M =
[[-1.761, -4.300, -0.319, 0.029, 0.017, -3.455, 1.260, -5.490, -0.523],
 [1.186, -0.760, -0.346, -0.010, 0.023, -5.104, -0.160, -6.626, -0.835]]
Indices start at 0.
(0, 0)	-1.761
(0, 8)	-0.523
(0, 5)	-3.455
(1, 0)	1.186
(1, 4)	0.023
(1, 3)	-0.010
(1, 5)	-5.104
(0, 1)	-4.300
(1, 7)	-6.626
(1, 6)	-0.160
(0, 6)	1.260
(1, 8)	-0.835
(0, 7)	-5.490
(0, 2)	-0.319

W = -1.501 -1.772 -2.500 -6.997 1.396 5.848 0.308 -1.614 -4.404 -2.654 -3.465 -4.829 -2.382 4.855 -3.909
W[0]: -1.501
W[12]: -2.382
W[9]: -2.654
W[5]: 5.848
W[14]: -3.909
W[3]: -6.997
W[7]: -1.614
W[1]: -1.772

data = [ 59  32 141 213 227 121  90 190 241 222 143 158]
data[0]: 59
data[5]: 121
data[7]: 190
data[10]: 143

arr =
[-0.1  0.5 -0.1  0.6  1.9  0.7 -0.7 -0.2  0.2  0.3 -0.3 -0.1 -0.2  0.1
 -1.4]
arr[0] => -0.1
arr[7] => -0.2
arr[4] => 1.9
arr[8] => 0.2
arr[3] => 0.6
arr[2] => -0.1
arr[6] => -0.7
arr[13] => 0.1
arr[9] => 0.3

A =
-1.182 2.651 1.005 1.338 -2.607
3.401 0.209 2.856 4.648 0.034
4.669 -1.120 3.543 6.857 0.231
-1.366 1.678 0.019 2.229 -2.132
-2.371 0.020 3.179 -0.874 -2.751
0.320 1.267 1.468 1.604 0.976
0.173 1.555 2.164 0.746 -1.574
-1.487 2.312 0.360 1.465 -2.224
0.482 -1.222 2.361 1.807 0.277
-1.719 2.109 0.168 2.156 -1.762
1.367 -0.672 3.878 2.937 -0.826
-0.685 -0.486 2.152 1.435 -0.346
2.718 1.264 1.171 3.583 -0.390
-0.855 -0.922 -1.186 2.949 -2.156
-3.045 0.118 1.461 0.960 -1.696
-1.592 3.053 0.109 0.895 -2.051
A[0, 0] => -1.182
A[7, 3] => 1.465
A[:, 4] => [-2.607, 0.034, 0.231, -2.132, -2.751, 0.976, -1.574, -2.224, 0.277, -1.762, -0.826, -0.346, -0.390, -2.156, -1.696, -2.051]
A[3, 1] => 1.678
A[0, 3] => 1.338
A[6, 2] => 2.164
A[0, 4] => -2.607
A[:, 2] => [1.005, 2.856, 3.543, 0.019, 3.179, 1.468, 2.164, 0.360, 2.361, 0.168, 3.878, 2.152, 1.171, -1.186, 1.461, 0.109]
A[4, 0] => -2.371
A[15, 0] => -1.592
A[11, 0] => -0.685
A[15] => [-1.592, 3.053, 0.109, 0.895, -2.051]
A[8, 3] => 1.807
A[15, 2] => 0.109
A[2, 1] => -1.120
A[9, 1] => 2.109
A[:, 3] => [1.338, 4.648, 6.857, 2.229, -0.874, 1.604, 0.746, 1.465, 1.807, 2.156, 2.937, 1.435, 3.583, 2.949, 0.960, 0.895]
A[10, 4] => -0.826
A[14, 1] => 0.118
A[0] => [-1.182, 2.651, 1.005, 1.338, -2.607]
A[1, 2] => 2.856
A[4, 4] => -2.751
A[6, 3] => 0.746
A[13, 3] => 2.949
A[11, 4] => -0.346
A[13] => [-0.855, -0.922, -1.186, 2.949, -2.156]
A[0, 2] => 1.005
A[0, 1] => 2.651
A[1, 4] => 0.034
A[2, 4] => 0.231
A[9, 3] => 2.156
A[3, 2] => 0.019
